Below are the code and all the weights of a small trained network. Each question names an input and a target symbol and asks about switching units off, where a switched-off unit gives its printed mean instead of its output.

import numpy as np


def w(rows, s, z=0):
    codes = np.array(rows[::2]) - 128.0
    scale = np.full(codes.shape[1], s)
    scale[-1] = z or s
    return codes * scale


def norm(h):
    return h / np.sqrt((h * h).mean(-1, keepdims=True) + 1e-5)


def f(y):
    return np.maximum(y, 0)


def softmax(a):
    e = np.exp(a - a.max(-1, keepdims=True))
    return e / e.sum(-1, keepdims=True)


def log_softmax(a):
    a = a - a.max(-1, keepdims=True)
    return a - np.log(np.exp(a).sum(-1, keepdims=True))


def net(x, mask):
    ids = ['Θαβγεησφψ'.index(c) for c in x.split()]
    T = len(ids)
    res = E[ids] + P[:T]
    r = norm(res)
    for j in range(3):
        rows = slice(2 * j, 2 * j + 2)
        q, k, v = (r @ M[0][rows].T for M in (Q, K, V))
        z = softmax(np.where(np.tri(T) > 0, q @ k.T / 2**0.5, -1e9)) @ v
        o = O[0][rows]
        res = res + np.where(mask[j], z, o[:, -1]) @ o[:, :-1]
    y = f(norm(res) @ A[0][:, :-1].T + A[0][:, -1])
    res = res + np.where(mask[3:15], y, B[0][:, -1]) @ B[0][:, :-1]
    return log_softmax(norm(res)[-1] @ U[:, :-1].T + U[:, -1])


Q, K, V, O, A, B = {}, {}, {}, {}, {}, {}
E = w([
[8,139,193,142,156],'Θ',
[179,159,113,189,188],'α',
[179,196,159,157,219],'β',
[151,140,201,203,220],'γ',
[23,158,141,76,142],'ε',
[30,139,125,179,142],'η',
[5,108,181,112,144],'σ',
[128,16,154,89,128],'φ',
[175,20,59,63,221],'ψ',
],0.011)
P = w([
[112,124,50,116,176],'0',
[157,145,56,116,82],'1',
[141,184,119,137,109],'2',
[132,176,37,140,167],'3',
[99,10,198,195,143],'4',
[145,71,96,177,35],'5',
],0.014)
Q[0] = w([
[161,60,158,158,51],'H0',
[145,182,102,144,83],'H0',
[70,75,129,105,95],'H1',
[105,51,113,117,83],'H1',
[109,231,62,133,144],'H2',
[159,112,168,160,2],'H2',
],0.012)
K[0] = w([
[163,207,188,117,4],'H0',
[62,163,151,149,185],'H0',
[106,101,112,131,42],'H1',
[154,91,186,170,29],'H1',
[81,126,109,149,249],'H2',
[139,223,195,142,93],'H2',
],0.012)
V[0] = w([
[153,147,46,145,78],'H0',
[102,37,177,111,122],'H0',
[82,125,144,112,105],'H1',
[167,83,134,136,103],'H1',
[146,165,248,193,207],'H2',
[126,47,116,241,161],'H2',
],0.013)
O[0] = w([
[145,175,177,26,128,163],'H0',
[130,12,116,169,139,3],'H0',
[106,131,169,165,164,131],'H1',
[196,117,105,69,206,25],'H1',
[95,162,126,140,213,81],'H2',
[166,53,248,103,181,166],'H2',
],0.012,0.0053)
A[0] = w([
[63,96,122,162,121,150],'N0',
[182,166,108,171,111,105],'N1',
[96,136,186,136,120,63],'N2',
[159,27,98,141,73,188],'N3',
[156,2,109,40,156,250],'N4',
[150,158,47,113,147,217],'N5',
[137,130,192,55,111,161],'N6',
[142,103,88,207,127,217],'N7',
[93,113,152,99,98,190],'N8',
[192,134,133,158,137,116],'N9',
[92,90,207,102,119,89],'N10',
[133,61,200,112,171,180],'N11',
],0.014,0.0021)
B[0] = w([
[165,103,101,123,144,230],'N0',
[128,94,152,198,90,195],'N1',
[136,138,75,116,142,233],'N2',
[115,132,191,79,164,241],'N3',
[154,154,245,67,100,229],'N4',
[99,95,176,85,106,208],'N5',
[184,93,44,150,127,252],'N6',
[105,87,151,83,122,211],'N7',
[143,59,126,138,135,223],'N8',
[100,67,94,179,176,161],'N9',
[155,145,90,154,168,244],'N10',
[130,140,127,129,65,252],'N11',
],0.011,0.005)
U = w([
[152,119,207,25,124,54],'Θ',
[105,225,174,72,156,238],'α',
[86,55,159,139,157,80],'β',
[89,80,127,176,167,64],'γ',
[190,76,131,126,135,6],'ε',
[216,109,55,174,144,24],'η',
[210,203,79,69,172,1],'σ',
[103,133,177,161,254,222],'φ',
[81,149,130,153,36,185],'ψ',
],0.0098,0.0016)

Each question gives the input, a string of symbols that net reads in full, and the target symbol t.
The units are the heads (2 rows each of Q, K, V and O) and the neurons (one row each of A and B). Each row of codes is followed by its name. A weight is (code - 128) times the scale printed after its matrix; where a second scale follows, it is the last column's (O, A, B and U).
mask holds one flag per unit, heads first, then neurons. A switched-off unit (its flag False) gives its mean, the last column of its rows in O or B, instead of its output. The means were averaged over made-up inputs and are rounded, as every weight is.
A unit's drop is (log p(t) with every unit on - log p(t) with that unit switched off) / (log p(t) with every unit on - log p(t) with every unit switched off).
The circuit of an input: a set's keep is (log p(t) with only the set's units on - log p(t) with every unit switched off) / (log p(t) with every unit on - log p(t) with every unit switched off). Starting from the 12 units with the biggest drops (on a tie, the unit counted first), units are removed one at a time, each time the one whose removal leaves the highest keep (on an exact tie, the one counted first), for as long as the keep stays at least 0.8.
circuit, biggest first: the units of the circuit, biggest drop first
unit that matters most: the unit with the biggest drop
k most important neurons: the k neurons with the biggest drops, biggest first
drop of u: that unit's drop, to one decimal
input φ β Θ η, target Θ: circuit, biggest first => (H0; H2; N4)
input ε β η σ α σ, target η: unit that matters most => N6
input η α σ Θ ε, target σ: circuit, biggest first => (H0; N6; N10; N4)
input σ η β φ α β, target α: circuit, biggest first => (H2; H0)
input ε γ η β ψ, target Θ: 2 most important neurons => (N4; N11)
input Θ η σ Θ ε φ, target Θ: circuit, biggest first => (N4; H1)
input γ φ ε ψ η, target Θ: 2 most important neurons => (N4; N3)
input ε γ γ, target ψ: circuit, biggest first => (H2; H1)
input γ φ φ γ γ, target Θ: circuit, biggest first => (H1; N3; H2)
input σ η γ ε α, target η: 2 most important neurons => (N6; N10)
input ε γ ε ψ, target Θ: drop of N4 => 0.1
input η η γ, target η: drop of H2 => 0.4
input ε α α ε α, target σ: drop of N6 => 0.2
input γ β η Θ ε, target α: circuit, biggest first => (H0)
